Below are the code and all the weights of a small trained network. Each question names an input and a target symbol and asks about switching units off, where a switched-off unit gives its printed mean instead of its output.

import numpy as np


def w(rows, s, z=0):
    codes = np.array(rows[::2]) - 128.0
    scale = np.full(codes.shape[1], s)
    scale[-1] = z or s
    return codes * scale


def norm(h):
    return h / np.sqrt((h * h).mean(-1, keepdims=True) + 1e-5)


def f(y):
    return np.maximum(y, 0)


def softmax(a):
    e = np.exp(a - a.max(-1, keepdims=True))
    return e / e.sum(-1, keepdims=True)


def log_softmax(a):
    a = a - a.max(-1, keepdims=True)
    return a - np.log(np.exp(a).sum(-1, keepdims=True))


def net(x, mask):
    ids = ['ΓΦδεζπτψ'.index(c) for c in x.split()]
    T = len(ids)
    res = E[ids] + P[:T]
    u = 0
    for l in range(2):
        r = norm(res)
        for j in range(2):
            rows = slice(2 * j, 2 * j + 2)
            q, k, v = (r @ M[l][rows].T for M in (Q, K, V))
            z = softmax(np.where(np.tri(T) > 0, q @ k.T / 2**0.5, -1e9)) @ v
            o = O[l][rows]
            res = res + np.where(mask[u + j], z, o[:, -1]) @ o[:, :-1]
        u += 2
        y = f(norm(res) @ A[l][:, :-1].T + A[l][:, -1])
        res = res + np.where(mask[u : u + 8], y, B[l][:, -1]) @ B[l][:, :-1]
        u += 8
    return log_softmax(norm(res)[-1] @ U[:, :-1].T + U[:, -1])


Q, K, V, O, A, B = {}, {}, {}, {}, {}, {}
E = w([
[123,127,181,159],'Γ',
[93,154,136,102],'Φ',
[109,137,134,97],'δ',
[106,165,125,92],'ε',
[170,176,3,192],'ζ',
[122,156,107,88],'π',
[98,70,128,180],'τ',
[129,147,104,94],'ψ',
],0.0024)
P = w([
[35,144,56,111],'0',
[57,151,87,96],'1',
[91,147,110,86],'2',
[119,149,124,85],'3',
[140,149,118,86],'4',
[169,151,126,92],'5',
[195,147,112,83],'6',
[216,152,129,82],'7',
[224,163,137,73],'8',
[255,155,142,70],'9',
],0.00086)
Q[0] = w([
[126,252,106,11],'0.h0',
[93,198,88,48],'0.h0',
[177,161,162,53],'0.h1',
[2,61,118,172],'0.h1',
],0.0045)
K[0] = w([
[237,83,183,215],'0.h0',
[193,65,167,223],'0.h0',
[252,109,189,203],'0.h1',
[24,104,137,41],'0.h1',
],0.0046)
V[0] = w([
[114,20,110,224],'0.h0',
[179,218,169,121],'0.h0',
[74,126,2,129],'0.h1',
[110,136,45,127],'0.h1',
],0.0021)
O[0] = w([
[249,205,185,230,1],'0.h0',
[3,179,60,92,124],'0.h0',
[244,105,221,62,236],'0.h1',
[242,120,122,71,184],'0.h1',
],0.0014,0.00085)
A[0] = w([
[219,205,117,85,220],'0.n0',
[109,65,153,101,41],'0.n1',
[166,73,162,111,60],'0.n2',
[192,34,107,122,216],'0.n3',
[205,49,175,162,213],'0.n4',
[39,90,250,176,48],'0.n5',
[109,211,128,175,253],'0.n6',
[155,53,73,137,235],'0.n7',
],0.0021,0.00051)
B[0] = w([
[127,123,254,156,252],'0.n0',
[173,113,93,172,148],'0.n1',
[131,189,142,115,141],'0.n2',
[145,173,248,75,155],'0.n3',
[23,148,188,104,158],'0.n4',
[134,203,68,50,190],'0.n5',
[185,26,139,89,173],'0.n6',
[121,147,228,94,155],'0.n7',
],0.0018,0.0017)
Q[1] = w([
[190,155,147,125],'1.h0',
[39,193,184,56],'1.h0',
[34,2,133,254],'1.h1',
[15,1,152,251],'1.h1',
],0.0029)
K[1] = w([
[117,156,145,117],'1.h0',
[196,157,124,169],'1.h0',
[44,99,219,67],'1.h1',
[36,85,253,52],'1.h1',
],0.0048)
V[1] = w([
[191,126,9,147],'1.h0',
[37,63,6,155],'1.h0',
[51,177,76,165],'1.h1',
[44,216,250,8],'1.h1',
],0.0014)
O[1] = w([
[96,113,171,173,57],'1.h0',
[144,120,192,135,70],'1.h0',
[163,132,114,102,125],'1.h1',
[161,112,98,254,251],'1.h1',
],0.0026,0.0019)
A[1] = w([
[95,133,106,125,25],'1.n0',
[122,97,96,135,178],'1.n1',
[143,141,44,193,157],'1.n2',
[189,114,163,137,163],'1.n3',
[94,4,155,204,67],'1.n4',
[120,36,116,103,2],'1.n5',
[64,94,113,96,243],'1.n6',
[164,181,68,190,181],'1.n7',
],0.0035,0.00065)
B[1] = w([
[153,150,145,138,141],'1.n0',
[140,129,175,86,152],'1.n1',
[78,128,206,69,228],'1.n2',
[155,153,94,228,164],'1.n3',
[250,250,171,147,159],'1.n4',
[121,18,130,149,146],'1.n5',
[141,135,116,211,188],'1.n6',
[64,78,221,105,251],'1.n7',
],0.0025,0.0022)
U = w([
[131,2,81,174,250],'Γ',
[90,185,59,138,63],'Φ',
[229,167,183,225,192],'δ',
[185,154,136,60,10],'ε',
[171,98,78,69,120],'ζ',
[27,114,230,89,236],'π',
[59,175,75,205,53],'τ',
[132,134,65,93,54],'ψ',
],0.0066,0.0016)

Each question gives the input, a string of symbols that net reads in full, and the target symbol t.
The units are the heads (2 rows each of Q, K, V and O) and the neurons (one row each of A and B). Each row of codes is followed by its name. A weight is (code - 128) times the scale printed after its matrix; where a second scale follows, it is the last column's (O, A, B and U).
mask holds one flag per unit, layer by layer, with each layer's heads first. A switched-off unit (its flag False) gives its mean, the last column of its rows in O or B, instead of its output. The means were averaged over made-up inputs and are rounded, as every weight is.
A unit's drop is (log p(t) with every unit on - log p(t) with that unit switched off) / (log p(t) with every unit on - log p(t) with every unit switched off).
The circuit of an input: a set's keep is (log p(t) with only the set's units on - log p(t) with every unit switched off) / (log p(t) with every unit on - log p(t) with every unit switched off). Starting from the 12 units with the biggest drops (on a tie, the unit counted first), units are removed one at a time, each time the one whose removal leaves the highest keep (on an exact tie, the one counted first), for as long as the keep stays at least 0.8.
circuit, biggest first: the units of the circuit, biggest drop first
most important unit: the unit with the biggest drop
k most important neurons: the k neurons with the biggest drops, biggest first
top k neurons in layer l: the k neurons of layer l with the biggest drops, biggest first
which heads matter: for each layer, one digit per head in row order, 1 if its drop is at least 0.15 and else 0, layers parted by /
drop when u is switched off: that unit's drop, to one decimal
input ε δ δ Γ Γ δ ζ, target π: most important unit	1.n2
input π Γ δ τ Φ Γ Γ Γ ε ψ, target π: which heads matter	01 / 00
input π Γ δ Γ δ τ ε, target δ: 3 most important neurons	0.n0; 1.n3; 0.n6
input δ π π Γ Γ Φ δ Γ π, target π: circuit, biggest first	0.h1; 1.h1; 1.n7
input δ Φ π ε Γ τ ψ, target δ: which heads matter	10 / 00
input ε δ Φ δ δ δ Φ, target τ: circuit, biggest first	0.h0; 1.n6; 1.n7; 1.h1
input Γ ε Γ Γ ε Γ ε δ Γ ζ, target π: which heads matter	11 / 00
input Φ Φ Φ ψ ε Γ δ π, target π: circuit, biggest first	1.h1; 0.h1; 1.n7
input Γ ψ ψ δ δ Γ ζ τ τ δ, target δ: circuit, biggest first	0.h0; 1.n3
input Γ Γ Γ Γ π τ Γ τ ψ, target δ: 3 most important neurons	0.n0; 1.n3; 0.n6
input δ ε Φ δ δ ψ δ Φ, target τ: top 4 neurons in layer 1	1.n6; 1.n7; 1.n2; 1.n4
input ζ ψ τ τ δ ε, target δ: top 2 neurons in layer 0	0.n0; 0.n5
input ε ψ ψ, target ζ: top 2 neurons in layer 1	1.n7; 1.n2
input ε Φ ζ τ ε π, target δ: circuit, biggest first	0.h0
input Φ Γ Γ ε Γ Γ δ δ τ, target δ: drop when 1.n3 is switched off	0.0
input δ δ δ δ, target Γ: drop when 0.h0 is switched off	0.7
input τ Φ δ δ, target δ: drop when 1.n3 is switched off	0.1
